Here is a tiny trained network, its code and every weight. The questions are about switching its units off for an input and a class, where a switched-off unit gives its printed mean instead of its output.

import numpy as np


def w(rows, s, z=0):
    codes = np.array(rows[::2]) - 128.0
    scale = np.full(codes.shape[1], s)
    scale[-1] = z or s
    return codes * scale


def norm(h):
    return h / np.sqrt((h * h).mean(-1, keepdims=True) + 1e-5)


def f(y):
    return np.maximum(y, 0)


def log_softmax(a):
    a = a - a.max(-1, keepdims=True)
    return a - np.log(np.exp(a).sum(-1, keepdims=True))


def net(x, mask):
    res = np.array(x, float).reshape(1, 7) / 4 @ E
    u = 0
    for l in range(3):
        y = f(norm(res) @ A[l][:, :-1].T + A[l][:, -1])
        res = res + np.where(mask[u : u + 3], y, B[l][:, -1]) @ B[l][:, :-1]
        u += 3
    return log_softmax(norm(res)[-1] @ U[:, :-1].T + U[:, -1])


A, B = {}, {}
E = w([
[2,36,123],'x0',
[126,131,126],'x1',
[121,125,122],'x2',
[127,125,131],'x3',
[124,133,126],'x4',
[198,49,118],'x5',
[139,121,148],'x6',
],0.007)
A[0] = w([
[202,124,202,10],'0.n1',
[141,50,144,2],'0.n2',
[2,46,127,218],'0.n3',
],0.0075,0.0027)
B[0] = w([
[133,182,188,164],'0.n1',
[113,254,104,149],'0.n2',
[195,150,189,255],'0.n3',
],0.0093,0.0058)
A[1] = w([
[2,11,200,84],'1.n1',
[122,122,122,1],'1.n2',
[103,213,202,159],'1.n3',
],0.0075,0.0074)
B[1] = w([
[224,223,227,167],'1.n1',
[49,201,26,128],'1.n2',
[1,99,136,253],'1.n3',
],0.0094,0.0065)
A[2] = w([
[239,83,131,167],'2.n1',
[168,255,77,1],'2.n2',
[70,137,167,174],'2.n3',
],0.0094,0.0047)
B[2] = w([
[16,115,91,248],'2.n1',
[122,227,254,171],'2.n2',
[86,211,85,254],'2.n3',
],0.009,0.0052)
U = w([
[187,226,241,70],'0',
[1,155,91,57],'1',
[8,90,24,253],'2',
],0.0095,0.0017)

Each question gives the input, the list of numbers given to net, and the class t.
The units are the neurons (one row each of A and B). Each row of codes is followed by its name. A weight is (code - 128) times the scale printed after its matrix; where a second scale follows, it is the last column's (A, B and U).
mask holds one flag per neuron, layer by layer. A switched-off neuron (its flag False) gives its mean, the last column of its row in B, instead of its output. The means were averaged over made-up inputs and are rounded, as every weight is.
A unit's drop is (log p(t) with every unit on - log p(t) with that unit switched off) / (log p(t) with every unit on - log p(t) with every unit switched off).
The circuit of an input: a set's keep is (log p(t) with only the set's units on - log p(t) with every unit switched off) / (log p(t) with every unit on - log p(t) with every unit switched off). Starting from all 9 units, units are removed one at a time, each time the one whose removal leaves the highest keep (on an exact tie, the one counted first), for as long as the keep stays at least 0.8.
circuit, biggest first: the units of the circuit, biggest drop first
unit that matters most: the unit with the biggest drop
k most important neurons: the k neurons with the biggest drops, biggest first
drop when u is switched off: that unit's drop, to one decimal
input [-2,-8,3,2,4,5,8], class 1: unit that matters most	2.n1
input [4,4,4,0,-3,-1,-4], class 0: 3 most important neurons	[2.n1 0.n2 0.n1]
input [-4,-2,8,7,-7,-6,5], class 2: 2 most important neurons	[1.n3 0.n3]
input [0,0,8,3,-7,5,2], class 2: circuit, biggest first	[1.n1 2.n2]
input [-3,-1,5,-2,5,4,-5], class 2: 2 most important neurons	[2.n1 1.n1]
input [-5,8,1,7,-6,8,4], class 1: 3 most important neurons	[2.n1 0.n3 1.n1]
input [5,-1,-6,8,6,-4,-5], class 0: 4 most important neurons	[1.n1 2.n1 0.n2 0.n1]
input [4,-2,5,-8,1,3,-1], class 0: 3 most important neurons	[2.n1 0.n2 1.n3]
input [5,-2,2,6,2,-3,6], class 0: 3 most important neurons	[1.n1 2.n1 0.n2]
input [-3,-8,4,-6,-4,-1,8], class 1: 3 most important neurons	[0.n3 1.n3 1.n1]
input [5,-1,-1,-1,6,4,4], class 0: drop when 2.n1 is switched off	0.2
input [3,-3,-7,8,1,1,-7], class 0: drop when 1.n3 is switched off	-0.1
input [0,-6,-6,4,-7,7,2], class 2: drop when 2.n1 is switched off	0.3
input [-3,-2,-6,5,2,8,-2], class 2: most important neuron	[2.n1]
